Below is a small trained network, with its code and all its weights. Each question gives an input and a target symbol and asks what happens when units are switched off, that is, made to give their printed mean instead of their output.

import numpy as np


def w(rows, s, z=0):
    codes = np.array(rows[::2]) - 128.0
    scale = np.full(codes.shape[1], s)
    scale[-1] = z or s
    return codes * scale


def f(y):
    return np.maximum(y, 0)


def softmax(a):
    e = np.exp(a - a.max(-1, keepdims=True))
    return e / e.sum(-1, keepdims=True)


def log_softmax(a):
    a = a - a.max(-1, keepdims=True)
    return a - np.log(np.exp(a).sum(-1, keepdims=True))


def net(x, mask):
    ids = ['αβδεζθλμσφω'.index(c) for c in x.split()]
    T = len(ids)
    res = E[ids] + P[:T]
    u = 0
    for l in range(2):
        r = res
        for j in range(2):
            rows = slice(2 * j, 2 * j + 2)
            q, k, v = (r @ M[l][rows].T for M in (Q, K, V))
            z = softmax(np.where(np.tri(T) > 0, q @ k.T / 2**0.5, -1e9)) @ v
            o = O[l][rows]
            res = res + np.where(mask[u + j], z, o[:, -1]) @ o[:, :-1]
        u += 2
        y = f(res @ A[l][:, :-1].T + A[l][:, -1])
        res = res + np.where(mask[u : u + 8], y, B[l][:, -1]) @ B[l][:, :-1]
        u += 8
    return log_softmax(res[-1] @ U[:, :-1].T + U[:, -1])


Q, K, V, O, A, B = {}, {}, {}, {}, {}, {}
E = w([
[111,137,147,133,174,140,148,101,157,111,102],'α',
[175,76,113,117,137,125,92,88,141,117,158],'β',
[77,107,145,113,151,44,129,136,149,57,93],'δ',
[137,68,85,183,115,136,121,152,119,37,132],'ε',
[146,140,121,123,140,186,76,146,114,116,159],'ζ',
[75,144,111,144,116,167,196,146,92,68,55],'θ',
[121,110,81,77,142,137,99,223,145,12,166],'λ',
[146,140,80,69,181,116,78,153,209,88,198],'μ',
[68,27,103,163,88,42,148,181,152,169,111],'σ',
[165,128,84,42,2,134,136,95,125,142,75],'φ',
[101,253,153,161,78,152,10,159,81,136,108],'ω',
],0.0064)
P = w([
[102,128,116,148,147,114,145,97,129,49,123],'0',
[109,69,125,113,116,169,74,130,184,29,61],'1',
[193,125,72,106,121,95,107,205,168,74,59],'2',
[96,171,38,92,100,78,128,120,71,112,187],'3',
[39,109,199,91,24,164,120,137,167,63,150],'4',
[152,130,171,79,69,122,42,228,214,73,48],'5',
[105,152,1,45,145,65,56,152,117,109,90],'6',
],0.0036)
Q[0] = w([
[91,165,28,116,151,80,149,71,20,135,203],'0.h1',
[75,119,185,131,63,169,164,108,141,123,241],'0.h1',
[108,101,252,132,66,193,141,126,210,130,165],'0.h2',
[212,123,159,164,151,121,86,174,180,137,9],'0.h2',
],0.038)
K[0] = w([
[88,76,209,112,104,191,71,109,204,92,95],'0.h1',
[215,142,92,142,176,83,96,184,165,136,4],'0.h1',
[219,164,74,147,190,70,131,159,98,161,48],'0.h2',
[105,172,75,111,119,88,179,135,43,143,238],'0.h2',
],0.039)
V[0] = w([
[57,202,181,162,136,138,192,106,102,123,40],'0.h1',
[75,158,127,114,214,60,97,201,173,56,179],'0.h1',
[148,155,98,167,98,249,125,200,68,55,139],'0.h2',
[165,226,152,94,207,181,68,99,150,176,174],'0.h2',
],0.017)
O[0] = w([
[36,140,252,149,105,86,151,111,176,87,180,100],'0.h1',
[73,189,31,126,207,82,43,163,214,170,180,222],'0.h1',
[176,125,204,3,170,161,103,245,99,65,161,173],'0.h2',
[106,142,172,37,208,59,104,12,56,174,148,2],'0.h2',
],0.0063,0.0066)
A[0] = w([
[164,117,189,202,147,130,134,95,82,216,142,57],'0.n1',
[184,113,180,148,181,123,155,87,60,184,141,38],'0.n2',
[173,82,171,162,162,129,151,116,119,232,148,10],'0.n3',
[174,108,193,171,140,129,150,122,121,213,189,4],'0.n4',
[153,130,160,173,133,138,157,91,81,237,162,14],'0.n5',
[167,95,170,183,168,121,194,114,90,249,174,34],'0.n6',
[154,111,167,159,147,112,163,75,72,230,177,60],'0.n7',
[161,138,172,174,135,136,168,143,111,242,172,17],'0.n8',
],0.02,0.0038)
B[0] = w([
[206,128,124,145,159,87,56,177,156,120,118,128],'0.n1',
[75,113,57,129,130,138,80,191,128,21,136,246],'0.n2',
[143,232,124,146,108,127,175,80,162,97,203,128],'0.n3',
[98,153,113,113,161,124,100,176,157,128,41,128],'0.n4',
[66,154,210,68,107,63,96,104,122,125,186,128],'0.n5',
[132,139,57,185,165,139,125,9,102,129,2,128],'0.n6',
[70,127,78,201,70,82,102,131,111,94,143,128],'0.n7',
[57,39,88,24,60,125,104,124,125,111,96,128],'0.n8',
],0.0099,1.2e-05)
Q[1] = w([
[109,114,72,50,89,142,94,192,188,40,84],'1.h1',
[126,164,210,106,177,124,124,87,66,143,156],'1.h1',
[106,120,111,188,144,142,186,128,130,147,161],'1.h2',
[161,120,151,169,172,91,213,10,48,255,157],'1.h2',
],0.038)
K[1] = w([
[142,137,162,77,3,145,179,127,111,178,79],'1.h1',
[43,206,108,203,194,169,80,165,140,121,132],'1.h1',
[142,59,94,142,129,115,161,110,174,101,138],'1.h2',
[102,42,197,150,191,86,227,137,175,82,181],'1.h2',
],0.032)
V[1] = w([
[162,126,153,229,248,184,126,114,77,74,150],'1.h1',
[137,232,95,97,123,177,145,70,175,60,124],'1.h1',
[127,183,196,229,142,141,39,181,36,183,134],'1.h2',
[154,61,122,194,240,143,161,139,141,80,151],'1.h2',
],0.012)
O[1] = w([
[113,139,159,233,254,209,62,125,97,70,175,2],'1.h1',
[101,176,140,82,118,207,127,62,111,66,114,188],'1.h1',
[141,218,181,207,109,98,29,192,79,133,131,60],'1.h2',
[91,62,142,208,222,113,114,139,165,67,183,126],'1.h2',
],0.0039,0.0049)
A[1] = w([
[128,135,218,90,155,100,141,121,29,176,156,1],'1.n1',
[138,90,246,143,70,165,177,153,117,115,151,85],'1.n2',
[119,130,199,178,186,181,195,44,82,211,155,31],'1.n3',
[142,79,186,30,208,98,134,126,33,139,134,142],'1.n4',
[78,165,211,178,217,178,213,9,137,166,97,88],'1.n5',
[210,161,184,206,224,82,198,152,121,242,98,52],'1.n6',
[185,58,166,211,179,154,109,2,99,126,125,119],'1.n7',
[174,121,162,190,38,129,182,103,101,188,129,13],'1.n8',
],0.011,0.0045)
B[1] = w([
[176,38,133,153,167,166,145,82,164,105,158,162],'1.n1',
[136,192,86,131,215,118,211,132,75,237,119,254],'1.n2',
[165,57,112,94,130,138,55,148,130,72,73,130],'1.n3',
[108,144,136,204,74,193,58,153,98,201,127,211],'1.n4',
[215,191,215,139,159,75,255,159,128,151,163,144],'1.n5',
[93,86,147,146,56,107,31,145,95,108,124,129],'1.n6',
[236,135,55,131,114,100,96,42,139,162,112,142],'1.n7',
[72,165,123,148,147,189,50,94,148,37,159,209],'1.n8',
],0.0092,0.0046)
U = w([
[153,190,194,146,155,92,209,166,146,177,166,91],'α',
[158,154,66,100,215,75,87,14,124,198,139,83],'β',
[28,124,235,110,117,4,127,24,137,36,136,254],'δ',
[170,54,126,241,88,183,164,139,163,23,123,94],'ε',
[138,110,190,170,134,179,75,107,118,154,185,123],'ζ',
[95,134,138,146,164,197,207,121,48,88,75,150],'θ',
[157,94,152,60,151,177,125,227,129,3,132,89],'λ',
[143,160,91,26,230,150,87,127,183,125,204,68],'μ',
[66,69,79,220,97,77,149,182,206,246,149,110],'σ',
[193,105,57,71,65,155,193,73,84,153,48,177],'φ',
[114,221,178,165,72,131,52,156,60,180,124,132],'ω',
],0.0044,0.0086)

Each question gives the input, a string of symbols that net reads in full, and the target symbol t.
The units are the heads (2 rows each of Q, K, V and O) and the neurons (one row each of A and B). Each row of codes is followed by its name. A weight is (code - 128) times the scale printed after its matrix; where a second scale follows, it is the last column's (O, A, B and U).
mask holds one flag per unit, layer by layer, with each layer's heads first. A switched-off unit (its flag False) gives its mean, the last column of its rows in O or B, instead of its output. The means were averaged over made-up inputs and are rounded, as every weight is.
A unit's drop is (log p(t) with every unit on - log p(t) with that unit switched off) / (log p(t) with every unit on - log p(t) with every unit switched off).
The circuit of an input: a set's keep is (log p(t) with only the set's units on - log p(t) with every unit switched off) / (log p(t) with every unit on - log p(t) with every unit switched off). Starting from the 12 units with the biggest drops (on a tie, the unit counted first), units are removed one at a time, each time the one whose removal leaves the highest keep (on an exact tie, the one counted first), for as long as the keep stays at least 0.8.
circuit, biggest first: the units of the circuit, biggest drop first
k most important neurons: the k neurons with the biggest drops, biggest first
k most important neurons of layer l: the k neurons of layer l with the biggest drops, biggest first
drop when u is switched off: that unit's drop, to one decimal
input ω ω δ α, target ζ: 2 most important neurons -> 1.n1, 1.n4
input σ μ ω β α φ, target φ: circuit, biggest first -> 0.h1, 1.h1
input μ δ ζ ε ζ, target ω: circuit, biggest first -> 0.h2, 1.n4
input δ α φ δ ζ ε, target σ: circuit, biggest first -> 0.h1, 0.h2
input ζ λ δ μ δ ε α, target σ: most important neuron of layer 1 -> 1.n8
input ζ ω α θ δ, target δ: circuit, biggest first -> 0.h2, 0.h1
input ζ α β φ, target δ: circuit, biggest first -> 0.h1, 1.n2, 0.h2
input ω α ζ, target ζ: circuit, biggest first -> 0.h2, 1.n1, 1.n4, 0.h1
input α ε θ α μ, target α: circuit, biggest first -> 0.h1, 1.n2, 0.h2
input σ φ ω δ, target θ: 2 most important neurons -> 1.n2, 1.n8
input σ ζ ζ β λ α φ, target μ: circuit, biggest first -> 0.h1, 0.h2
input λ ε φ λ φ σ α, target θ: circuit, biggest first -> 0.h1, 1.n2
input δ ζ φ μ ω α θ, target ω: circuit, biggest first -> 1.n4, 0.h2
input δ α φ φ ε ε θ, target λ: circuit, biggest first -> 0.h2
input δ β ε, target σ: circuit, biggest first -> 0.h2, 0.h1
input ω μ φ, target ω: circuit, biggest first -> 1.n4, 0.h2
input φ β σ, target θ: 2 most important neurons -> 1.n8, 1.n2
input α φ σ, target δ: 2 most important neurons of layer 1 -> 1.n2, 1.n4
input α α σ ω φ β, target ω: 2 most important neurons -> 1.n4, 0.n2
input α β λ, target δ: 2 most important neurons of layer 1 -> 1.n2, 1.n4
input θ μ θ σ ε β ω, target λ: 2 most important neurons -> 1.n2, 1.n4
input λ φ ζ μ, target φ: most important neuron of layer 1 -> 1.n2
input σ μ θ α μ α δ, target β: drop when 0.h1 is switched off -> 0.7
input α λ θ φ α φ ε, target δ: drop when 1.n2 is switched off -> 0.2
input ε β ε ω β μ, target ω: drop when 1.h2 is switched off -> 0.1
